Here is a tiny trained network, its code and every weight. The questions are about switching its units off for an input and a class, where a switched-off unit gives its printed mean instead of its output.

import numpy as np


def w(rows, s, z=0):
    codes = np.array(rows[::2]) - 128.0
    scale = np.full(codes.shape[1], s)
    scale[-1] = z or s
    return codes * scale


def f(y):
    return np.maximum(y, 0)


def log_softmax(a):
    a = a - a.max(-1, keepdims=True)
    return a - np.log(np.exp(a).sum(-1, keepdims=True))


def net(x, mask):
    res = np.array(x, float).reshape(1, 6) / 4 @ E
    y = f(res @ A[0][:, :-1].T + A[0][:, -1])
    res = res + np.where(mask, y, B[0][:, -1]) @ B[0][:, :-1]
    return log_softmax(res[-1] @ U[:, :-1].T + U[:, -1])


A, B = {}, {}
E = w([
[156,142,88,95,165,37,142,174,162],'x0',
[135,120,128,129,120,131,122,137,137],'x1',
[82,3,136,171,176,100,168,139,145],'x2',
[116,78,131,109,157,119,62,191,61],'x3',
[75,173,182,166,78,47,112,142,151],'x4',
[141,123,133,137,130,132,121,139,141],'x5',
],0.012)
A[0] = w([
[191,207,131,93,98,129,93,119,91,93],'n1',
[129,141,129,153,107,106,193,40,218,127],'n2',
[62,166,168,167,49,51,134,142,152,47],'n3',
[162,101,48,119,92,176,189,120,141,157],'n4',
[188,112,103,47,201,176,139,139,112,2],'n5',
[55,115,135,105,187,119,5,186,78,48],'n6',
[130,91,206,166,75,194,85,44,97,45],'n7',
[165,144,85,70,140,64,164,177,175,71],'n8',
[174,145,97,154,89,132,92,135,96,166],'n9',
],0.011,0.0042)
B[0] = w([
[141,4,140,211,127,136,192,122,139,222],'n1',
[241,115,81,107,73,140,138,144,59,241],'n2',
[101,114,162,159,165,213,50,54,165,245],'n3',
[86,131,172,185,122,128,30,111,109,199],'n4',
[87,155,144,148,149,183,76,116,93,216],'n5',
[250,145,96,115,98,103,131,104,159,242],'n6',
[120,175,163,2,192,129,193,164,121,209],'n7',
[104,179,251,84,143,163,145,181,199,229],'n8',
[74,90,165,112,97,119,172,118,119,179],'n9',
],0.0088,0.011)
U = w([
[101,178,162,162,159,186,39,87,99,75],'0',
[117,206,203,51,177,142,227,190,123,84],'1',
[132,124,176,133,117,121,158,140,71,254],'2',
[132,3,174,192,165,112,255,125,111,78],'3',
[236,172,106,101,85,119,128,139,65,92],'4',
[120,135,161,117,122,136,150,136,100,214],'5',
[50,174,73,139,105,52,186,129,47,94],'6',
],0.0093,0.0097)

Each question gives the input, the list of numbers given to net, and the class t.
The units are the neurons (one row each of A and B). Each row of codes is followed by its name. A weight is (code - 128) times the scale printed after its matrix; where a second scale follows, it is the last column's (A, B and U).
mask holds one flag per neuron, in row order. A switched-off neuron (its flag False) gives its mean, the last column of its row in B, instead of its output. The means were averaged over made-up inputs and are rounded, as every weight is.
A unit's drop is (log p(t) with every unit on - log p(t) with that unit switched off) / (log p(t) with every unit on - log p(t) with every unit switched off).
The circuit of an input: a set's keep is (log p(t) with only the set's units on - log p(t) with every unit switched off) / (log p(t) with every unit on - log p(t) with every unit switched off). Starting from all 9 units, units are removed one at a time, each time the one whose removal leaves the highest keep (on an exact tie, the one counted first), for as long as the keep stays at least 0.8.
units of the circuit, in order: the units of the circuit, biggest drop first
unit that matters most: the unit with the biggest drop
k most important neurons: the k neurons with the biggest drops, biggest first
drop of u: that unit's drop, to one decimal
input [-4,1,4,8,-8,8], class 0: units of the circuit, in order	[n5]
input [8,-5,-4,-6,8,2], class 0: 2 most important neurons	[n3 n7]
input [-6,-2,-3,-2,3,-5], class 1: 2 most important neurons	[n7 n4]
input [0,-2,8,5,-8,4], class 0: units of the circuit, in order	[n5 n1]
input [7,-6,-8,2,-3,-2], class 3: 3 most important neurons	[n1 n7 n9]
input [6,-1,0,-8,-2,-5], class 4: 2 most important neurons	[n2 n7]
input [4,1,0,-6,3,3], class 4: 2 most important neurons	[n2 n7]
input [0,-1,0,3,-6,0], class 0: 2 most important neurons	[n5 n2]
input [-6,3,-4,1,-3,4], class 1: 3 most important neurons	[n7 n3 n2]
input [0,-4,4,-8,-4,-5], class 4: 2 most important neurons	[n2 n1]
input [-3,8,-7,-5,-3,5], class 2: 2 most important neurons	[n4 n7]
input [-4,3,2,0,-2,4], class 1: 3 most important neurons	[n7 n1 n3]
input [7,7,5,6,7,-7], class 0: 2 most important neurons	[n3 n7]
input [2,0,1,7,2,2], class 4: unit that matters most	n6
input [-7,-5,-8,3,-2,-8], class 3: 2 most important neurons	[n1 n8]
input [1,-4,5,-7,1,4], class 4: 2 most important neurons	[n2 n1]
input [8,-3,7,0,-4,6], class 1: 2 most important neurons	[n8 n1]
input [-3,-4,1,5,7,2], class 0: 2 most important neurons	[n3 n2]
input [5,1,5,-5,3,4], class 1: drop of n1	1.3
input [7,4,2,8,4,-1], class 4: drop of n7	0.4
input [7,5,5,3,4,0], class 1: drop of n2	0.1
input [-5,-3,7,2,8,-1], class 0: unit that matters most	n3
input [-7,-4,5,-4,3,-2], class 1: drop of n6	0.0
